Below are the code and all the weights of a small trained network. Each question names an input and a target symbol and asks about switching units off, where a switched-off unit gives its printed mean instead of its output.

import numpy as np


def w(rows, s, z=0):
    codes = np.array(rows[::2]) - 128.0
    scale = np.full(codes.shape[1], s)
    scale[-1] = z or s
    return codes * scale


def norm(h):
    return h / np.sqrt((h * h).mean(-1, keepdims=True) + 1e-5)


def f(y):
    return y / 2 * (1 + np.tanh(0.7978845608 * (y + 0.044715 * y**3)))


def softmax(a):
    e = np.exp(a - a.max(-1, keepdims=True))
    return e / e.sum(-1, keepdims=True)


def log_softmax(a):
    a = a - a.max(-1, keepdims=True)
    return a - np.log(np.exp(a).sum(-1, keepdims=True))


def net(x, mask):
    ids = ['ΠΣαβγδεζηθλμξφψω'.index(c) for c in x.split()]
    T = len(ids)
    res = E[ids] + P[:T]
    q, k, v = (norm(res) @ M[0].T for M in (Q, K, V))
    z = softmax(np.where(np.tri(T) > 0, q @ k.T / 3**0.5, -1e9)) @ v
    res = res + np.where(mask[0], z, O[0][:, -1]) @ O[0][:, :-1]
    y = f(norm(res) @ A[0][:, :-1].T + A[0][:, -1])
    res = res + np.where(mask[1:13], y, B[0][:, -1]) @ B[0][:, :-1]
    return log_softmax(norm(res)[-1] @ U[:, :-1].T + U[:, -1])


Q, K, V, O, A, B = {}, {}, {}, {}, {}, {}
E = w([
[134,127,127,122,86],'Π',
[174,175,114,164,70],'Σ',
[131,84,99,136,97],'α',
[153,89,170,103,136],'β',
[103,125,108,139,97],'γ',
[133,97,105,134,94],'δ',
[118,107,135,111,250],'ε',
[108,132,124,136,79],'ζ',
[121,116,106,135,92],'η',
[62,126,131,128,153],'θ',
[77,114,128,120,169],'λ',
[201,137,138,122,131],'μ',
[110,89,182,96,142],'ξ',
[121,124,106,135,89],'φ',
[129,125,122,130,74],'ψ',
[108,152,69,170,130],'ω',
],0.027)
P = w([
[120,168,83,6,123],'0',
[175,28,68,169,104],'1',
[155,142,52,142,104],'2',
[156,120,106,125,102],'3',
[163,145,202,148,125],'4',
[167,63,98,182,116],'5',
],0.014)
Q[0] = w([
[42,68,86,82,67],'H1',
[104,145,40,1,109],'H1',
[120,127,39,197,137],'H1',
],0.021)
K[0] = w([
[108,109,68,33,106],'H1',
[88,177,168,4,97],'H1',
[146,203,64,177,157],'H1',
],0.024)
V[0] = w([
[146,96,237,121,94],'H1',
[229,118,96,96,250],'H1',
[14,76,131,129,161],'H1',
],0.021)
O[0] = w([
[123,129,92,35,110,2],'H1',
[255,100,176,158,130,220],'H1',
[59,88,190,115,119,144],'H1',
],0.023,0.009)
A[0] = w([
[102,113,66,79,107,161],'N1',
[231,63,144,96,165,127],'N2',
[80,68,136,133,136,122],'N3',
[105,116,128,149,76,92],'N4',
[145,75,176,122,113,5],'N5',
[111,88,85,156,109,112],'N6',
[164,184,85,130,160,175],'N7',
[70,146,115,118,167,128],'N8',
[138,48,124,37,101,64],'N9',
[120,157,87,154,71,69],'N10',
[119,116,118,103,254,137],'N11',
[145,83,139,184,153,150],'N12',
],0.023,0.0026)
B[0] = w([
[118,37,136,98,161,174],'N1',
[31,149,60,106,220,252],'N2',
[113,167,134,174,60,192],'N3',
[113,164,107,125,169,157],'N4',
[126,48,153,108,109,205],'N5',
[142,149,135,63,120,162],'N6',
[151,97,169,173,42,193],'N7',
[179,178,82,126,112,170],'N8',
[143,115,76,255,62,168],'N9',
[160,100,192,99,126,181],'N10',
[155,52,197,68,134,143],'N11',
[124,144,144,64,180,248],'N12',
],0.026,0.012)
U = w([
[181,67,138,73,99,86],'Π',
[224,119,131,172,78,207],'Σ',
[135,168,157,52,140,84],'α',
[76,97,26,165,152,176],'β',
[60,189,92,163,112,130],'γ',
[201,181,203,37,137,18],'δ',
[138,40,127,107,232,84],'ε',
[29,149,70,57,115,140],'ζ',
[123,205,115,101,115,161],'η',
[28,157,145,153,90,86],'θ',
[75,63,225,140,108,149],'λ',
[228,149,42,140,185,31],'μ',
[83,50,71,187,80,160],'ξ',
[135,218,113,101,99,172],'φ',
[137,96,80,7,88,212],'ψ',
[135,188,172,230,179,2],'ω',
],0.012,0.0031)

Each question gives the input, a string of symbols that net reads in full, and the target symbol t.
The units are the heads (3 rows each of Q, K, V and O) and the neurons (one row each of A and B). Each row of codes is followed by its name. A weight is (code - 128) times the scale printed after its matrix; where a second scale follows, it is the last column's (O, A, B and U).
mask holds one flag per unit, heads first, then neurons. A switched-off unit (its flag False) gives its mean, the last column of its rows in O or B, instead of its output. The means were averaged over made-up inputs and are rounded, as every weight is.
A unit's drop is (log p(t) with every unit on - log p(t) with that unit switched off) / (log p(t) with every unit on - log p(t) with every unit switched off).
The circuit of an input: a set's keep is (log p(t) with only the set's units on - log p(t) with every unit switched off) / (log p(t) with every unit on - log p(t) with every unit switched off). Starting from the 12 units with the biggest drops (on a tie, the unit counted first), units are removed one at a time, each time the one whose removal leaves the highest keep (on an exact tie, the one counted first), for as long as the keep stays at least 0.8.
units of the circuit, in order: the units of the circuit, biggest drop first
top k neurons: the k neurons with the biggest drops, biggest first
drop of u: that unit's drop, to one decimal
input ξ φ ε ε λ, target φ: units of the circuit, in order : [H1, N8, N2]
input λ Σ λ Σ φ, target Σ: units of the circuit, in order : [H1, N7]
input Σ φ λ η, target Σ: units of the circuit, in order : [H1, N7]
input ζ ψ μ θ, target ζ: units of the circuit, in order : [H1]
input θ ζ Π α, target θ: units of the circuit, in order : [H1, N3]
input β λ λ, target β: units of the circuit, in order : [H1, N2, N9]
input δ ξ Σ ξ λ, target ξ: units of the circuit, in order : [H1, N9]
input ψ ψ η λ, target ψ: units of the circuit, in order : [H1, N8, N2, N11]
input ε ψ ψ λ δ, target ψ: units of the circuit, in order : [H1, N2]
input δ Σ λ γ, target δ: top 2 neurons : [N2, N10]
input ψ β δ, target ψ: top 2 neurons : [N1, N2]
input θ ψ λ η ζ, target ψ: units of the circuit, in order : [H1, N1, N2]
input δ ω λ ζ, target δ: top 2 neurons : [N2, N10]
input λ ε λ ψ λ δ, target λ: units of the circuit, in order : [H1]
input β Σ θ, target β: top 2 neurons : [N2, N9]
input Σ γ β ξ λ ω, target ω: top 3 neurons : [N2, N5, N1]
input λ ζ γ, target λ: top 2 neurons : [N2, N5]
input ψ ε ψ λ λ ψ, target ψ: top 2 neurons : [N6, N1]
input δ λ ζ λ, target δ: top 2 neurons : [N2, N11]
input ω ξ φ, target ω: units of the circuit, in order : [H1]
input Σ α λ γ, target Σ: drop of H1 : 1.7
input Σ ξ λ λ α, target ξ: drop of N12 : 0.2
input Σ λ λ, target Σ: drop of N7 : 0.2
input δ ξ ψ λ Π μ, target μ: drop of H1 : 1.2
